[[ 29 -59 -54 -54   0]
 [ 69   2 -32 -32 -30]
 [ 47 -38 -49 -49 -12]
 [-26  57  53  53  -1]
 [-44  42  53  53  10]]
->
[ 29   2 -49  53  10]

[[-13  70 -21]
 [-21  51 -18]
 [-50   9 -19]
 [ -9 -15 -48]
 [-37  25  -2]]
->
[-13  51 -19]

[[ 57 -78 -50]
 [ 18  -7 -34]]
->
[57 -7]

[[-14   8]
 [ 18   0]
 [ -4 -37]
 [ -3  -1]
 [-78   7]]
->
[-14   0]

[[ 21  -9 -24   5  30]
 [  3  83  34  37 -54]
 [-54 -53  -4 -26  -8]]
->
[21 83 -4]

[[-25 -13 -23 -10]
 [  1  19 -10   7]
 [-58 -79 -75 -19]
 [ 54  66  78   3]]
->
[-25  19 -75   3]

[[  2 -50]
 [ -8 -57]
 [-11 -64]
 [ -7 -59]
 [ 15 -43]]
->
[  2 -57]
---
[[ 15  -5  25   1  18  -6]
 [  6   7 -25  48   9  14]
 [ -5  64 -19 -36   4  20]
 [ -9  -5   0   6   1   8]
 [ -9 -26  -4   1  10  22]
 [ 15  -9   8  -2   4   9]
 [ -9 -14 -11  -4   4   9]]
->
[[ 15  -5  25   1  18  -6]
 [ 15  -9   8  -2   4   9]
 [ -9  -5   0   6   1   8]
 [ -9 -26  -4   1  10  22]
 [ -9 -14 -11  -4   4   9]
 [ -5  64 -19 -36   4  20]
 [  6   7 -25  48   9  14]]

[[ 27 -16 -61   3 -56]
 [ 30 -18  21 -64  35]
 [ -9   8 -21  -9  10]
 [-19   5   4  55  -9]
 [-27  -8  14 -13 -13]
 [ 20 -79  33  70 -38]]
->
[[ 20 -79  33  70 -38]
 [ 30 -18  21 -64  35]
 [-27  -8  14 -13 -13]
 [-19   5   4  55  -9]
 [ -9   8 -21  -9  10]
 [ 27 -16 -61   3 -56]]

[[-16 -60  16   7  -7   4  46]
 [ 36  45  -7   7   1  -2 -34]
 [-24  18  -1 -13  -9  -5 -17]]
->
[[-16 -60  16   7  -7   4  46]
 [-24  18  -1 -13  -9  -5 -17]
 [ 36  45  -7   7   1  -2 -34]]

[[ 15 -15 -15 -12 -15  12  -7  18]
 [ 41  66  -2  -9 -25   1   9 -14]
 [ -8  32   9  65  -8   5 -27   0]
 [  5 -15  17 -41 -51 -22 -23 -25]
 [-15  43  14 -44  -4  -9 -46 -26]
 [ 23 -58 -12  68  36  -6  13   1]]
->
[[  5 -15  17 -41 -51 -22 -23 -25]
 [-15  43  14 -44  -4  -9 -46 -26]
 [ -8  32   9  65  -8   5 -27   0]
 [ 41  66  -2  -9 -25   1   9 -14]
 [ 23 -58 -12  68  36  -6  13   1]
 [ 15 -15 -15 -12 -15  12  -7  18]]

[[ -9   3  14]
 [ 47  -5 -41]
 [  5  12   0]
 [-50  -9  19]
 [-10   9   7]
 [ 71  -2 -58]
 [ 40   9 -40]
 [-59  -8  49]
 [ 57   8 -62]
 [ 63  -7 -57]
 [ 66   4 -61]]
->
[[-59  -8  49]
 [-50  -9  19]
 [ -9   3  14]
 [-10   9   7]
 [  5  12   0]
 [ 40   9 -40]
 [ 47  -5 -41]
 [ 63  -7 -57]
 [ 71  -2 -58]
 [ 66   4 -61]
 [ 57   8 -62]]

[[-26  -4 -26 -36  29 -74]
 [ 16 -51 -33 -30  12  -8]
 [ 36 -13  -2  -3   7 -74]
 [ 37  -3 -12 -25 -19 -57]]
->
[[ 36 -13  -2  -3   7 -74]
 [ 37  -3 -12 -25 -19 -57]
 [-26  -4 -26 -36  29 -74]
 [ 16 -51 -33 -30  12  -8]]
---
[[  0 -69]
 [ -6 -12]]
->
[  0 -12]

[[ 66 -12  44  45]
 [ 66 -13  47  48]
 [ 66   2   2   5]
 [ 66  10 -37 -12]
 [ 66 -13  50  50]]
->
[ 66 -13   2 -12]

[[-13  77]
 [ 48  63]
 [-21  77]
 [ 41  67]]
->
[-13  63]

[[ 59 -23 -21 -47  79]
 [-59 -41  35   9  29]]
->
[ 59 -41]

[[-11  68]
 [  1   3]
 [  9   5]
 [-22  47]
 [-13  38]]
->
[-11   3]

[[-21  34 -24]
 [ 25  49  47]
 [ -9  74   6]
 [-31  55   8]
 [ 40 -59  51]]
->
[-21  49   6]

[[-66 -12 -71]
 [-43 -26 -40]
 [ 21  -8  16]
 [ 69 -23   8]]
->
[-66 -26  16]

[[63 64 63 31]
 [55 62 63  0]
 [29 63 64  0]]
->
[63 62 64]

[[ 36 -56  19  53 -46]
 [ 70  -4   3  14 -57]]
->
[36 -4]
---
[[-15 -27 -72  22 -33]
 [ -9 -34  69 -22  46]
 [ -7  -7 -11  39  -2]
 [ -5  21 -47 -31  66]]
->
[-15 -34 -11 -31]

[[-56  17  45  20]
 [ -1 -68 -56  17]
 [-68 -56  17  45]
 [ 43  -1 -68 -56]]
->
[-56 -68  17 -56]

[[ -5  -6  24  -3]
 [  5  -1   8  15]
 [-15 -25  -1   1]
 [  1   9 -69  10]
 [ -9 -21  -2  -4]]
->
[-5 -1 -1 10]

[[ 56  17  34]
 [  0 -41 -30]
 [ 33 -49 -65]]
->
[ 56 -41 -65]

[[  1 -14   3  23  71]
 [-68  -6  26 -29 -36]
 [-83  -4  50  22   1]
 [ 23 -20 -47  14  49]
 [ 43  10 -30  24 -75]]
->
[  1  -6  50  14 -75]

[[ 36  24  25 -70  41]
 [-32 -64  -8  17 -71]
 [-48 -18  -6  72 -29]
 [-13 -18  38 -42 -24]]
->
[ 36 -64  -6 -42]

[[ -9 -36 -25  12  38]
 [ 19  34 -14  11  12]
 [-41 -16  25 -65 -18]]
->
[-9 34 25]
